Each row is shifted at random along 7 fixed directions that mean nothing.
Known rows, with every step that occurs
nati/muket/digomup/naruze/nalap/fida/vuson/gogid/vufep: [  74   17   82  -97   45  226  171 -179   61  108 -104  109  380 -100
  129  -23   11   89 -124  208  222   68 -432  270   50  -52  125 -100
   17  131  -95  249  143  182   35 -221   15  203  -22  -26   56 -112
  107  -59 -486 -110  158  -71 -103  129 -224 -118  -96   26  -73  203
  107  -92   90]
gile/vufep/digomup/naruze/vuson/nalap: [ 111 -161 -108  -52  -61  192  -58 -224  -28   48 -105  -52  412  -66
  210  -18  -47   95   39  137  103  -63 -223   60    7   59  -12  -26
   69    8   23  -26   99  247 -124  -47  -22   12 -168  -33  109   20
   34   -9 -258   -7   36  -77   57   56  -49  -21  -52  149 -129  -77
  120   21  -19]
vufep/digomup/gile/gogid/naruze/zasab/fida/vuson/nalap/rofo: [  71  -74  -50   19 -174   49  175 -330   -4  -12  -99   -3   69 -119
  128  -52 -157  182 -112  159   67   40  -71   28 -205  -74   83 -239
    4  -33   26  234  155  314   60   68  249   89 -131  -32  -52   14
  -77 -183 -269   58   49  156   13  -18 -213   17 -152 -120  -21   80
    9   64  144]
naruze/nalap/gogid/fida/vuson: [ -35 -149  -41  -25 -138  142    1 -275  -43  -28   -2  -35   93 -136
  186    9  126   78  -97   -8  -28    6   36   22 -145  -38   34  -67
  -80  -63   77   76   85   11  -93   10   78  -30 -143   -8  162   21
   36  -27 -308   86   17   42  124   71  -42  -42 -105  118   25  -70
  109   91   59]
vuson/gogid/vufep/digomup/gile: [  34 -215  -62   96 -252   15  137 -243 -157   -1  -22  136 -182 -196
  176  -83    4  211    6   -2  148  -27 -124  -23 -171  -41  100  -15
  -43 -246  149  186  135  185  -23  280  263  -28 -218   28  -69   82
 -100  -10   53  192  -46  196  222   71 -213   30  -45  -17  105 -123
  -71  127  233]
gogid/gile/vufep/muket/rofo: [ -82   31   19  204  368  161  525 -189  212 -148  118  562  -21    4
  133 -386 -163  -32 -155 -120  -42  162 -542  133  -42   92  125 -120
  172  178 -226  291  306  360  194  131  199  203 -106 -138 -242 -187
  -20  127  300  149  218  173  251   64 -646 -238   23 -159  -21   -8
 -133  -25  467]
rofo/zasab/nalap/gogid/fida/vuson: [  52   95  194   91  -61 -101  351  -13  172   22  -53   14 -306   -9
 -107  -26 -131   63 -295   55  117  107 -219  190  -53  -81  221 -107
  -87   64   -9  139   -6   44  247  -28  213   85  102   66 -181 -106
  -81 -181 -106  -17   72  195  -94  112 -178  -40 -206 -279   67  329
  102   26  289]
muket/rofo/zasab/naruze/nati/vufep/digomup/gile/gogid: [ 184 -140 -100   88  -83  -60   22  -56   21   20   44  -13  -11   71
   72 -115 -304  223    5  143   85 -127  -55  -86 -132  179   60  101
  -67 -118  -76  -90   16  143   86  130   14  -14  -89   44 -147   94
 -155   -5   64   10 -119   27  -30  -34 -141   85   99 -270  -81  -35
  138  123   92]
naruze/vuson/gogid/vufep: [-138  -28   11  -26  169  320  257 -333   90  -91    1  335  175 -165
  237 -195  173  -46 -132    9   -4   93 -494  253  -89  -94   83 -201
   90  109  -80  294  280  356   42  -25  167  136 -188 -126  103 -109
  104   -7 -119   99  244   75  220  129 -253 -207  -80  168   -4   10
  -29  -49  226]
vufep/muket/digomup/gile/gogid/naruze/nalap/rofo: [ -15 -161 -181  -29  112  123  207 -333   30  -65    1  236  318  -61
  240 -199 -131   96  -41  104  -57  136 -177    3 -143  130   89  -54
   46    3  -39  168  147  300  117  102   56  109 -133 -114  -37 -114
  -46   72  -70  113   78   35  174  -50 -310  -66   66  -15  -59  -45
   11  -42  251]
fida/vuson/nalap/naruze: [ 138  -83   87  -68 -182   47   55 -104  -37   32   -4 -145  -99  -20
  -23  -48  137   32 -101  122   89   -5  -15   67 -101   35  141   12
  -91 -116   10  -36  -29   14   39  -72   16    6   19  100   56   48
 -117 -127 -233  -31 -125  -30 -134  121   92   -8  -13 -166  -16   56
  142   52    8]
vufep/muket/digomup/naruze/zasab/fida/nalap/vuson: [  42  -64  -21  261   94  201  124 -166  217  -58  -60   52  104  -65
  111  -69 -169  -83 -163  -16  -76   50   30  -62   92  167   36  -61
   89  115  -36   14  104 -271    2   35   77   28  -80  -23   52  -45
   40   85  -19  119   84  142  135   96 -324 -144 -160  -95  -26  128
   76  112  260]
vufep/muket/rofo/zasab/nalap/naruze/nati: [-202 -234  -35 -182 -115  289   47 -255  101  -30   75  108   41 -199
  161    3  220 -234  -71 -244 -297  -96  289 -144 -143   59  -15   67
 -154  -91  279    3   25 -414  -45   75   26   26 -297  103  272    8
  118  242  127  147  -62  -51  278   53   43  -85   49  169   44 -314
  -27  -16  173]
muket/vufep/digomup/gile: [  23 -223 -157   74   92   77  154 -211    5  -30   96  231   22  -14
  155 -180   12   72  -95  -29  107  161 -167   44   46  216  221  262
    7 -169   40  -81  -76   32  110  150  -50  -90   22  -25 -100  -97
 -131  153  239  163  -75   25  215   69 -334  -53  132  -88   54   28
  113   48  354]
rofo/zasab/fida/vuson/nalap/gogid/digomup/gile: [   2   42   83  -91  104  284  293 -244  173   21   -9  181  191  -59
   83 -140  103  -21 -231   23  101  114 -534  275 -123  -92  185 -129
    8  131  -65   59   88  439  198 -211   69  211   27  -33  -55  -89
    9 -133 -237  -71  106  -28  -29   31 -270  -99  -66  -68  -99  233
   86  -40  242]
rofo/zasab/naruze/vuson/gogid/fida/nalap/vufep/muket/nati: [ 105 -273 -160   82 -366  -86 -180  -64  -20  133  -96 -267   97   57
  100  233 -177  200  -94  128  174   72   70  -52  -80   10   50  162
 -192 -163  205 -212 -235 -124 -118   72   45 -318   22   44  249  -12
   -8  -59 -265   70  -64  -57   38   92   70   70 -135   81   14  103
  376   92   46]
fida/vuson/nalap/gogid/digomup: [ 184  -79   86  230 -144   40  132  -30  -70   37  -12 -107 -229  -36
   -9  -62  106   53 -107  166  296  112 -182  141   32  167  249  131
  -24 -151    3  -19  -65   10   38   29   33 -159  103   78  -42   -6
 -153  -84  -85   79 -146   85  -72  217  -14  -68  -74 -131   78  323
  240  149  183]
digomup/naruze/nalap/fida: [  21  -37   42  212  -64  -26  123 -159  118   27 -190  -87    1 -156
  103  195 -172  -30 -116  149  164   46  -44   62   86 -110    9 -188
   20  145  102  150  144 -130  -26   56  254  -60 -141   -4   42  -68
  114  -41 -332   60  208  246   96  207  -97  -63 -402   87   50  191
   94   78  215]
muket/nati/vufep/digomup/naruze/vuson/gogid/fida/nalap/rofo: [  18  -53  -90 -134   11   74  217 -374   78   51 -139  163  312  -16
  120 -162 -128  223 -183  266  153  199 -333  215  -95  -69  214 -129
    4   25 -117  503   35  364  159  -78   50  134   52 -115    8 -170
  -20 -172 -320   -2  174  -12  -56   63 -287  -99   -8 -169  -26  171
   86 -159  153]
rofo/zasab/fida/nalap/naruze/nati: [ 230   33  168  143  -51   13  165   88  142    7   98 -140 -197  156
 -151 -142 -108  -11 -210  171   96   42 -139  127   70  281  234  129
  -30  -16 -145 -170 -146  -27  200 -109  -35   16  183  136  -87  -11
 -167 -122   68  -30 -173   24 -259  114  -51  -31    6 -418  -17  415
  259  120  195]
naruze/nati/vufep/digomup/muket/rofo/zasab/nalap/fida: [-109 -244 -173   52 -167  -22  157 -234  138   97 -102  124   40  -48
  138  137 -234   48 -163   50   89  195   36  -30   14  -31  113   94
 -105  -71  275  269 -168 -243   99  199  150 -197  -48   -8  135 -185
   49   95   63  184   85  102  241  109 -219  -20 -122   34  107   69
  167  -55  360]
naruze/nalap/rofo/zasab/fida/vuson/gogid/vufep/muket: [ -36  -85   -7  -46 -214   27  237 -189   81  106  -94   76   20  -44
   77   95 -116  165 -220  104  167  192 -255  138 -131 -217  133 -124
  -97    0  144  222  -20  194  106   22  273  -30  -12  -10   77 -138
   33 -127 -219   42  134   81   53   56 -220  -41 -194  -10   37  180
  156  -59  218]
naruze/zasab/nalap/fida/vuson/gogid/digomup/gile/vufep/muket: [ -31 -128  -40  140 -107  205  152 -260   43   71 -135  102  141 -196
  216  217  -43   30 -151   56  274  193 -268  141  200 -100   98  -54
   45   47  258  -18   44   40 -141   31  245 -163  -95  -43  143 -132
  149   17 -213  125  164  119  241  197 -173 -106 -362  364  103  270
  198   77  333]
rofo/zasab/nalap/vuson/gogid/digomup/gile/vufep: [   6   42  101  -40  -62  189  148  -93  172  116 -193   42  180 -191
  134  215  -55   18  -94   75  210  -64 -441  155 -110 -293  -48 -268
  -58  216  132  -13  210  321  -29 -135  240  104 -188    3   39   -8
  175  -85 -422 -137  233   43   42   93  -56  -17 -346  262  -96  126
   95    0  137]
digomup/naruze/nalap/vuson/gogid/vufep: [ 223 -104  171 -219 -194  237    2  -89 -293   80  145 -156   48 -145
   21 -219  387   45    9  192   83 -110  -50  208   19  360  280  256
  -28 -284  -15  -38  -64    6   77 -149 -209  184  -47  220   -2  111
 -193  -20 -109  -12 -364 -124 -229  112  125   -7  240 -190   57  124
   57   69    0]
gogid/vuson/nalap/naruze/nati: [  68 -229  -83 -281 -375 -130  127 -333 -215  -53   35 -100 -130  -13
   25 -334   64  183  -93  236 -108   39  102   43 -377  103  250  -36
 -130 -379   11  430 -102  282  268  162   77  101  -48   60   52   43
 -334 -255  -35  121 -232   35 -121  -55   54  118  254 -391   65 -111
  -28  -54   35]
nalap/rofo/zasab/naruze: [  49 -192 -175  -81 -125   35  -68 -100  188   91  -49 -122  236  131
   94  177 -185   52  -98  125    3   74  -33  -91 -226  -58  -18   55
 -184   18  109 -337 -153  111   36  -52   14 -186   31  -12  226  -70
   20  -23 -246  -68   17 -137   40  -12   81   56  -54   13 -170   18
  357  -28   54]
digomup/gile/gogid/naruze/vuson/nalap/rofo/zasab/fida: [  61 -174  -83 -297  -27  233   38 -345 -114  -24  174  -11  323  -15
  150 -284  250   37  -73  111 -166   33 -107  166 -219  262  212  137
  -27 -172  -39  -80  -72  335  234 -122 -179  160  -50   34  -21   -2
 -182  -44  -89   37 -223 -166  -38  -91    4   18  298 -159  -81  -32
   63   -8   59]
nalap/fida/vuson/gogid/gile/vufep/digomup: [   3 -158  -35 -107  -88  263   55 -284  -46   29   21  183  217 -134
  225  -44  167  172  -67  -73  117   50 -421  125 -126 -159   66  -27
  -25  -72   80 -151  125  399 -123  -37  100   20 -121  -43   81   17
   40  -31 -202   26   56  -73  182   70 -145  -60  -39  219  -35 -100
   94   54  120]
zasab/fida/nalap/gogid/vufep/digomup/naruze/nati: [  38 -124  -68    0 -188   26  218 -273   47  -12  -57   95    3    3
   97 -175 -253  224 -187  104   33  115 -244   46 -129  -23  166 -110
   -7  -98   22  104    1  340   58  116  215   73  -33  -38   76  -25
 -101 -189  -38  119   32  133   61   14 -300   -8  -82 -172   47  149
   78   31  289]
zasab/fida/nalap/gogid/vufep/digomup/gile: [ 265    2  204  -43 -157  201   72   91  -47  218   71 -127   88  -24
   -9  116   82  179  -86   97  438  -27 -318  190  172  160  240  315
  -72  -87   61 -363 -142   60 -118 -280 -151   40  131  203  -63   12
  -16    5 -242 -181 -227 -171 -254  136 -142   -6  -40  -49  -18  403
  318  118  159]
vufep/muket/digomup/naruze: [ 120 -224 -134  340 -152 -153   10  -36   18   20 -130  -86 -109  -51
  122   84 -329  103   25   36  128  -55  167 -222   -6  101  -33   37
  -38  -74  107  -27   73 -243  -92  309  180 -185 -161   16  -53   27
  -38  113  -27  151   11  206  187  107 -201   27 -171  -54   15 -101
   82  160  179]
naruze/nati/vufep/muket/digomup/gile/gogid/vuson: [ -38 -157   -4 -193  -66  185   98 -226 -169    0   61  176  120 -270
  250 -117  157  104   65  -94   21 -194    6   23  -56   95   47   42
  -41 -148   87  188  220   47 -131   68    2  179 -343   62  -34   68
   30  170 -104   53  -66  -28  129   30 -200  -31   97  168   56 -302
 -113   40   98]
nalap/naruze/zasab/fida/vuson/gogid: [  78 -109  -40   69  -72  176  -33 -257   78  -53    1  -57  100   -4
  117  -27   -5   35 -138  114  -32   23  -89   16 -110  -51   13 -140
  -16   17  -63 -104   91   82  -26  -46  122  -45  -60  -38  167   53
   -2 -131 -261   36   48   38   42   79  -11  -50 -112  -50  -83   49
  182  123   24]
gile/gogid/naruze/vuson: [ 167    5   47  139   96   74   88  -53   -6  -74   31  -22   90    1
  107 -183  -95   87   -8  163   61  -97 -241  103  -62  194   45  -64
   76   66 -224  -15  220  279    0  -19   18   87 -115  -22 -124   23
  -69  -41 -169  -12   13   57  -61   71  -98  -66  -21  -93  -92   68
   91  115   38]
vuson/gogid/vufep/digomup/muket/rofo/zasab/fida/nalap: [ -18  -50   32  131   21  148  382 -164  150  -14   86  321  -45    3
   46 -288 -145   65 -169 -125  -56   93 -290   74 -140   82  148  -46
   37   13  -68  292  106  189  212  110  174  204  -56   -8 -162  -75
  -73   -3  193  156   28  131  124    4 -537  -98   41 -308  -16   17
 -109    4  360]
digomup/naruze/nati/vufep/muket/rofo/zasab/fida/nalap/gogid/vuson: [ -14 -121   30   97  -91  169   81 -203    6  -33   55   33  -56 -152
  118 -123   44  -30  -53 -131 -168 -154  220  -97 -119  148    6  -27
  -45  -56    4  171  155 -246  -43   95   73  104 -258   77   29   99
   24  112  -35  157  -68  115  113   71 -159  -98   -8 -114   46 -176
  -67  145  143]
muket/vufep/digomup/gile/gogid: [  83  -66   -4  -35   60  -62  237  -56   29   96  -18  151   49  -23
   67   28 -128  177 -127   98  388  136 -379  212  186   25  253  178
  -22  -31   78 -138  -53  202   77   -7   13  -15   79   13 -220 -166
  -59   19  -76  -50   42   -6    8  119 -290   -9  -73   14   35  244
  176  -33  311]
digomup/naruze/nati/vufep/muket/rofo/zasab/fida/vuson: [  54   -6  123  -38   10  114  196   -3   92  128   15    9   11  -47
   -4   44   -9  -60 -161   27  233  -38  -49  157  232  154  192  172
  -52   43   39   17  -57 -232   27 -128  -53   54   -4  125  -65 -118
   60  114  -97  -69  -27  -54 -117  171 -189 -105  -58  -81   40  204
  155  -17  199]
muket/nati/vufep/digomup/gile/gogid: [ -45 -281 -286   35   -5  -93   94 -289    6    7  -66  248   77   20
  230   31 -204  214 -108   52  238  209 -204   38   88  -36  155  179
  -27 -149  171  -33  -98  103  -38  224   74 -277   -4 -122    0 -171
  -39   75   45  164  107   39  323  120 -208  -20  -59  175   95  -10
  202  -10  312]
zasab/fida/vuson/nalap: [-117  -80  -61 -134    7   83  264 -355  167  -50  -20  164   46   26
  108 -140   -5   33 -278  -27  -46  188 -264  162 -149 -194  141 -166
  -15   31   15  190   22  241  129  -18  163   54    0 -101   76 -144
  -20 -151 -133   55  158   37  132   38 -275  -76  -75  -72  -21  -31
   53  -86  190]
gile/gogid/fida/vuson/nalap/rofo/zasab/naruze/nati/muket: [ 206 -200 -131  -82 -225  -42  -30 -129  -83   31   95 -145  135  219
   32 -197 -129  241  -85  276  -47   93  -21   29 -210  281  180  157
  -94 -216  -95 -114 -211  287  167   -7  -89  -85  111   31   83  -10
 -245 -162 -105   43 -238 -138 -165  -57   66   77  218 -299  -85   78
  278   40  -21]
naruze/vuson/gogid/gile/vufep/digomup/muket: [  93 -138 -120  242   35   48  233 -213  -66  -24  -40  210   58  -30
  190 -187 -175  182  -33  187  248  197 -450  133   34  131  174   -9
  153  -50  -56  153  104  465   84  204  183  -78  -52 -111 -110 -107
 -116  -34   71  194   79  177  164  104 -337  -87  -64  -17   33  184
  104   77  332]
nati/muket/vufep/digomup/naruze/nalap/fida: [-112 -167 -109   14    2   11  262 -347  108  -14 -139  280   88 -127
  169  -41 -181   61 -174   35   21  201 -106   63   64  -85  135  -59
   20  -14  146  390   52 -154  110  172  178   -4 -106  -70   19 -179
   38   55   25  190  192  173  288  117 -336 -102 -121   11  115    9
  -23  -85  349]
naruze/zasab/fida/vuson/nalap/gogid/vufep: [ 159   -3  141  170  -21  237  159 -105   -3  -29  138   27  -72    2
   20 -213  109   20 -177  102   65   83 -283  207   32  216  214   55
   73  -56 -159   23   22   53   86  -92   17   49   57   60    0   18
 -114  -82  -19   83 -120   63  -79  143 -218 -124    7 -238   29  306
  151  163  191]
digomup/naruze/vuson/gogid/gile/vufep/muket/rofo/zasab/fida/nalap: [ 229   -9  113  106 -169   21   51   25  -40  125    6 -205   46  -38
   15   -7 -157  175    0   81  194 -210  -74   20  -92  111   37  -19
  -49   14  -84    8  124  111   -2  -45   60  157 -133  123 -224  114
  -51  -52 -279  -87  -99   24 -196   17 -215   42  -61 -247 -101   17
   49  143  -12]
vufep/muket/rofo/zasab/naruze: [ 168  -32  -48  237  -31 -173  105  147  283  138 -130 -108   60  189
  -23  206 -523  113 -110  178  279   29 -178  -69  -41  -24   -3   19
 -102  176  -31 -107  -46    6   63   15  124 -146   76    3  -70 -138
   32   -6 -194 -126  134   19  -92   61 -203   21 -204 -172 -176  198
  320   -4  134]
gogid/gile/vufep/muket/digomup/naruze/nalap: [  62  -21   54  -54  -76  100  170  -48   41  138 -162   12  255 -196
  145  156 -178   79   14   62  282 -118 -196   66   74  -41   -1  -77
  -20  113  122  156  193   77 -135  -49   98  145 -223   51  -54  -52
  139   87 -341 -110  117   -2   -2   75 -266  -17 -207  183  -46   25
   35  -30  135]
muket/vufep/digomup/naruze/vuson/gogid: [  96  -62   61  -55   15  134   98 -150  -40   58  -46   24  119 -166
   98  -96   94   61  -40  118  202  -49 -221  175   63   66  166   32
    9  -38  -26   94  112   64   43  -49  -18  134 -100   50  -99   -2
  -24   -2 -168  -22    7    9  -41  133 -160  -66   -4  -56   -2   73
   35    1  101]

Rows
[ 276 -103   88   56 -163  155  -48   -5 -113   70  189 -146   70   69
   28 -200   25  203  -20  127   32  -71  -96   19 -152  283  120  172
  -41 -163 -178 -136   -5   22   15  -77 -106   94   -5  132   -3  141
 -156  -26 -113  -13 -275  -97 -195   17 -146  -12  195 -353  -82   33
  170  166  -44] -> zasab/naruze/nalap/fida/vuson/gogid/vufep/muket/rofo
[ 146  -93   52   35   69  215  203  -25  -61   59  172  208  138  -30
   86 -226   63   38   18  -12  165  -46 -381  137   32  296  179  230
   30  -59  -79  -42   67  249  121  -23  -83  150  -60   79 -260  -19
  -90  147  138   11 -153  -94  -11   43 -287  -52  207 -132  -76   22
   11   40  208] -> vuson/gogid/digomup/gile/vufep/muket/rofo/zasab
[ 145 -133  -29 -160    7  270   -1 -160 -106   53  129   81  380  -28
  185  -88  125  212  -25   10  143    8 -354  146   -1  147  122  189
   -4  -80  -16 -413   11  438  -99 -182 -153   87   -6   20    0   19
  -37   26 -230  -84 -119 -213  -15   -4 -151  -10  103  115 -107   47
  195   78   98] -> nalap/vufep/digomup/gile/gogid/fida/vuson
[  73    3  123  -46  -76  -64  278 -179  -55  -36  -80   97 -126 -178
   49 -168  -30  108  -32  111   24  -99  -83   73 -194  -39   93 -221
  -24  -45  -54  421  283  132  153   75  188  271 -204   53 -218   54
 -111 -103 -223    5   17  166  -50   42 -141    0  -33 -208    8 -100
 -194   11  105] -> nati/muket/digomup/gile/gogid/vuson/nalap/naruze
[ 131 -234 -266  175  -38  166  -71 -115  122   93  -99  -46  493   64
  221  111 -334   89  -18  174  139   86  -92  -88   91  257   -8  173
   17   20   62  -97  -92  -69 -123   32  -67 -191  -19  -64  219 -129
   68  165 -137   55   26  -86  128   32 -227  -25  -59  114 -121  137
  331   30  173] -> gogid/vufep/muket/digomup/naruze/zasab/nalap
[ 162 -143 -116  424   98  203 -103   -5  188   47  -18  -19  300  111
  165  115 -263  -15  -20   65  139    9 -161  -84  217  258  -72  164
   72  156  -58 -422   16 -148 -209  -13  -52 -248  -31  -36  138  -24
  142  188  -84   75   48  -19  127  177 -103 -130 -179  143 -129  178
  363  211  169] -> gile/vufep/digomup/naruze/nati/muket/rofo/zasab/fida/nalap/gogid
[ 160 -134   97   90 -280   60   33   25  -42  111  -16 -129 -123 -108
   -1   -3   20   95  -82  -32   83  -90   44   -6  -22  151  133  152
 -106 -181  137 -145  -59 -244    7   50   39   25  -66  179  -45   95
  -94   19  -38   62 -191   44  -17   93  -90   18  -32 -158   55   69
   65  145  144] -> rofo/zasab/fida/nalap/vuson/gogid/vufep/muket/digomup/naruze
[-116 -220 -140 -441 -288   78  179 -376  -37  155  -51  120  276  -76
  174   31  -18  258 -162  -10  109  145 -174   80 -237 -256  170  -17
 -174 -153  279  125 -117  366   32  -12  105   99  -57  -20  119 -126
  -19 -116 -306  -22   23 -147   84  -61 -255   72   14   81   -8 -129
   60 -182  159] -> zasab/fida/nalap/vuson/gogid/gile/vufep/digomup/muket/rofo
[-129 -212 -116 -179 -141  226   99 -302   69   26   14  136  186  -93
  207   72   64   28 -160 -180  -34   71 -165   54  -93 -116   68   41
 -120  -63  290 -266  -64  177  -65  -14   77  -42 -110  -12  151  -40
   63   16 -118   77    5  -71  282    5  -99    9  -92  269   11  -60
  131   22  253] -> rofo/zasab/fida/nalap/gogid/digomup/gile/vufep
[  10  -90  -68  -53   10  208  130 -230   18   88 -158  148  339 -199
  223  213  -39   55  -39  149  377   35 -251  178  270    1  109   76
   25   44  190  101   72   75 -185  -80   23  -97 -111  -29   50 -180
  166  108 -268  -26  146  -49  128  184  -63  -90 -207  402   25  223
  190  -42  224] -> nati/vufep/digomup/gile/gogid/naruze/zasab
[ 114   10  238 -117  -92  284  156 -127 -136  126   35  -78   52 -256
   52   25  408  -22 -104  138  374   23 -243  345  164  112  305  141
  -30  -82   84   40    2   27   18 -247  -80  115    9  163  -58  -24
    2  -27 -330  -82 -141  -64 -185  209  -14  -83  -61   58   89  366
  146   52  149] -> naruze/nalap/fida/vuson/gogid/digomup/gile
[ 129 -124 -123  180 -244  -42   -3 -155  111   39 -139 -149  132   16
  115   71 -440  241 -108  158   42  -36   -3 -129 -218  -74  -56 -200
  -91   20  -16   85   75   82  -37   97  216    0  -91  -41   91   72
  -19 -158 -383   24   74  140   12  -24 -284   88 -211 -179  -88   58
  149  123   86] -> muket/digomup/naruze/zasab/fida/nalap/gogid/vufep
[ 173  -88  -16  161  -64   65   72 -264 -101 -110   46  -37   20  -56
   93 -226   -6  114  -69  179  -30   19  -38   67  -92  224  122  -99
   79  -89 -140   88  138  249  106   59  100   69  -73  -10  -82   77
 -187 -150 -170  131  -85  149  -25   36  -90  -11  -21 -214   -9  110
   17  188  113] -> digomup/gile/gogid/fida/vuson/nalap/naruze/zasab
[ 111 -198  -93  -46 -214  -47  132 -222 -104  -27  112    0 -129  125
   26 -293  -33  162 -149  214  -48  121  -13   39 -250  190  253   86
 -104 -263  -92  148 -144  197  265  120   56  -39   71   24   -6  -24
 -264 -147   75  142 -197   17  -79   -2  -46   25  231 -412   34   56
  139   27  113] -> nalap/rofo/zasab/fida/vuson/gogid/naruze/nati/muket
[   2 -220 -214  -28 -120   49   -3 -351  -96    1  -75   56  312 -117
  303  -82 -179  230   83   73   -3 -118 -110 -114 -345 -118 -112 -241
  -24  -15  -24  230  296  434  -72  184  218  102 -355 -117   22   70
   16  -23 -339   68  138   60  175  -64 -258   32  -31   50 -125 -393
  -75   24  -19] -> digomup/naruze/vuson/gogid/gile/vufep/muket/rofo
[  74  -88  -58  -99  -85   65   56 -135   91    4   63  -11  158   57
   90 -116 -196  141  -53   64 -123  -98 -158  -52 -392  -21  -22 -102
 -130    5  -91  -28   91  303  136   -9   52  147 -129    5  -10   86
  -84  -84 -167  -59  -33  -43  -24 -122 -134   73   89 -222 -171 -139
   92   30   16] -> muket/rofo/zasab/naruze/nalap/gogid/gile/vufep
[ 169  -49  151  280  -89  112   -8  162   57   90   93 -128  -95   -7
   15   94  -15  -26  -20 -147  115 -186    1  -31   71  157  -51  132
  -26   44   10 -260   85 -307 -152  -25   16  -59 -129  158 -100  107
   49  158  -56   -2 -116    8   -7  148 -158  -54 -119  -43  -64  -65
  122  234   31] -> gile/vufep/muket/rofo/zasab/fida/vuson/nalap
[ 215 -257  -75 -137 -151  310 -164  -20 -225  167  213  -62  375   -7
  155  -77  220  148  151  -59  149 -171  -77  -36 -121  335   66  392
 -111 -218   20 -391  -73  219 -115 -104 -285   31  -72  133  -18  118
  -86  180 -147  -61 -349 -344  -83  -35  -61   58  317    9 -171 -206
  187  100  -73] -> fida/vuson/gogid/gile/vufep/digomup/muket/rofo/zasab
[  23  -79  -16 -260 -172  -29  166 -205   57   49  -23   50  224   38
   66 -157 -229  224 -133   89 -121  -25 -248   80 -336 -130   69 -174
 -105   -3  -37  275   55  363  217  -28  125  259 -116    1  -40  -21
  -78 -193 -217  -56   49  -45  -65 -124 -227   68   77 -246 -131 -148
  -29 -121   10] -> gile/vufep/muket/rofo/zasab/naruze/vuson/nalap/gogid/fida
[  26 -226 -219  -98 -104   12   44 -382   58    8   -6   92  246  105
  144 -224 -240  229 -137  140 -153   83 -114  -58 -318  -60   53 -135
  -68  -58 -112  246   -3  282  210   99  118   93  -55 -106   79  -13
  -98 -145 -150   89   74    3   52  -81 -244   24  124 -319 -109 -202
   57  -51   50] -> digomup/naruze/nati/vufep/muket/rofo/zasab/nalap/fida/vuson/gogid
[  14 -182 -168  179  -75  182   10 -167  144   22  -89   52  232  -68
  216  -13 -284   23   46    5  -69 -160   64 -211 -188  118 -150  -76
  -34   53   24  247  171  -77  -96  156   94  -19 -301  -26  118   47
  105  171  -31  104   61   51  194   -5 -227  -40  -44   16 -106 -219
   43   70  102] -> gogid/digomup/naruze/nati/vufep/muket/rofo/zasab/nalap
[ -17 -228 -184   22 -126    7   69 -316   22  -36  -67   60   46   -8
  193  -31 -102   79 -145  114   29  139  -59   11  -33  -13   79  -50
  -29 -106  105    2  -22   39   -1  141  147 -142  -84  -71  182  -31
  -47  -45 -115  154   42   74  186   81 -114   -8  -97   58   53  -10
  154   65  195] -> zasab/fida/vuson/nalap/naruze/nati/muket/digomup/gile/vufep
[  -2  -17   81  102 -168   60  216 -125  127  137 -165   60  -75 -183
   73  174 -102  113 -141   18  270  -29 -134   39 -102 -227   52 -143
 -118   58  141  326  126  -72    7   18  248   28 -134   50  -86  -23
  103  -21 -275  -23  136  128   45  118 -262  -43 -265  -14   20   85
   35   33  193] -> nati/vufep/muket/rofo/zasab/fida/nalap/vuson/gogid/digomup/gile
